Here is a tiny trained network, its code and every weight. The questions are about switching its units off for an input and a class, where a switched-off unit gives its printed mean instead of its output.

import numpy as np


def w(rows, s, z=0):
    codes = np.array(rows[::2]) - 128.0
    scale = np.full(codes.shape[1], s)
    scale[-1] = z or s
    return codes * scale


def f(y):
    return np.maximum(y, 0)


def log_softmax(a):
    a = a - a.max(-1, keepdims=True)
    return a - np.log(np.exp(a).sum(-1, keepdims=True))


def net(x, mask):
    res = np.array(x, float).reshape(1, 4) / 4 @ E
    y = f(res @ A[0][:, :-1].T + A[0][:, -1])
    res = res + np.where(mask, y, B[0][:, -1]) @ B[0][:, :-1]
    return log_softmax(res[-1] @ U[:, :-1].T + U[:, -1])


A, B = {}, {}
E = w([
[183,115,149,32,220,78,133,83,76,73,145],'x0',
[94,205,74,53,217,114,112,109,147,129,76],'x1',
[194,8,159,137,169,176,129,204,131,188,135],'x2',
[106,97,117,104,81,146,62,179,210,18,169],'x3',
],0.013)
A[0] = w([
[95,179,94,164,94,194,129,155,152,203,117,185],'n1',
[164,166,86,107,156,126,145,89,86,163,30,133],'n2',
[114,138,151,69,199,112,148,79,53,225,126,207],'n3',
[186,144,154,66,207,56,185,88,113,155,85,184],'n4',
[172,82,166,106,101,215,142,142,78,187,178,187],'n5',
[150,136,95,142,116,75,164,54,79,112,164,94],'n6',
[90,123,113,43,109,81,70,135,170,26,207,252],'n7',
[168,183,106,130,199,72,153,117,108,168,81,20],'n8',
[203,115,103,52,179,171,90,188,152,133,97,95],'n9',
[98,156,144,97,88,76,86,71,147,2,164,72],'n10',
[165,41,194,162,114,185,149,196,145,160,159,164],'n11',
],0.0098,0.0031)
B[0] = w([
[63,135,119,140,44,151,129,103,151,149,91,217],'n1',
[43,142,90,107,136,87,95,131,112,105,118,215],'n2',
[71,74,102,97,157,40,145,81,73,144,139,242],'n3',
[121,93,191,78,103,103,122,147,65,79,79,242],'n4',
[125,79,181,170,104,94,112,121,101,157,169,212],'n5',
[153,124,73,107,110,92,157,121,137,155,167,186],'n6',
[169,172,142,144,219,246,168,138,108,49,141,254],'n7',
[80,156,136,102,121,111,101,133,58,119,86,208],'n8',
[139,65,127,156,162,151,85,81,148,92,99,196],'n9',
[171,218,98,111,97,182,188,183,40,103,134,235],'n10',
[121,83,139,166,133,173,99,200,99,223,178,252],'n11',
],0.012,0.017)
U = w([
[130,111,102,76,109,34,176,90,142,131,175,71],'0',
[58,131,139,69,153,9,111,89,77,147,61,102],'1',
[119,117,107,140,232,204,74,127,225,77,112,175],'2',
[113,65,182,182,136,120,85,174,129,240,222,189],'3',
[148,223,135,127,140,183,193,164,97,73,172,149],'4',
[157,149,140,167,75,46,160,21,158,187,229,157],'5',
[45,180,102,140,43,141,109,90,254,190,36,159],'6',
[184,76,216,80,218,145,103,87,133,70,119,1],'7',
],0.009,0.0033)

Each question gives the input, the list of numbers given to net, and the class t.
The units are the neurons (one row each of A and B). Each row of codes is followed by its name. A weight is (code - 128) times the scale printed after its matrix; where a second scale follows, it is the last column's (A, B and U).
mask holds one flag per neuron, in row order. A switched-off neuron (its flag False) gives its mean, the last column of its row in B, instead of its output. The means were averaged over made-up inputs and are rounded, as every weight is.
A unit's drop is (log p(t) with every unit on - log p(t) with that unit switched off) / (log p(t) with every unit on - log p(t) with every unit switched off).
The circuit of an input: a set's keep is (log p(t) with only the set's units on - log p(t) with every unit switched off) / (log p(t) with every unit on - log p(t) with every unit switched off). Starting from all 11 units, units are removed one at a time, each time the one whose removal leaves the highest keep (on an exact tie, the one counted first), for as long as the keep stays at least 0.8.
units of the circuit, in order: the units of the circuit, biggest drop first
unit that matters most: the unit with the biggest drop
top k neurons: the k neurons with the biggest drops, biggest first
drop of u: that unit's drop, to one decimal
input [5,-4,6,-8], class 1: unit that matters most => n3
input [6,-2,5,8], class 2: units of the circuit, in order => n9, n4, n3
input [-6,2,3,7], class 2: units of the circuit, in order => n5, n10
input [-7,8,7,-3], class 6: top 2 neurons => n1, n4
input [0,-1,-6,-2], class 4: top 2 neurons => n3, n10
input [-2,-7,-5,-1], class 5: units of the circuit, in order => n7, n11, n4
input [-7,1,-3,4], class 6: top 2 neurons => n1, n4
input [5,-4,5,-7], class 1: top 3 neurons => n3, n4, n8
input [6,8,2,4], class 7: top 2 neurons => n9, n7
input [3,2,7,-2], class 1: top 2 neurons => n3, n4
input [-7,-6,-3,-4], class 6: top 3 neurons => n1, n3, n7
input [7,-6,6,8], class 3: top 2 neurons => n11, n5
input [5,6,-7,1], class 4: top 2 neurons => n7, n10
input [-4,-6,-7,-7], class 6: unit that matters most => n1
input [-4,0,4,-8], class 1: top 3 neurons => n3, n2, n8
input [7,-5,6,8], class 3: top 3 neurons => n11, n5, n4
input [-2,-4,-5,-1], class 6: drop of n2 => -0.1
input [3,1,4,6], class 2: drop of n4 => 0.3
input [-6,2,3,-7], class 1: drop of n3 => 0.3
input [-7,2,3,3], class 6: units of the circuit, in order => n1
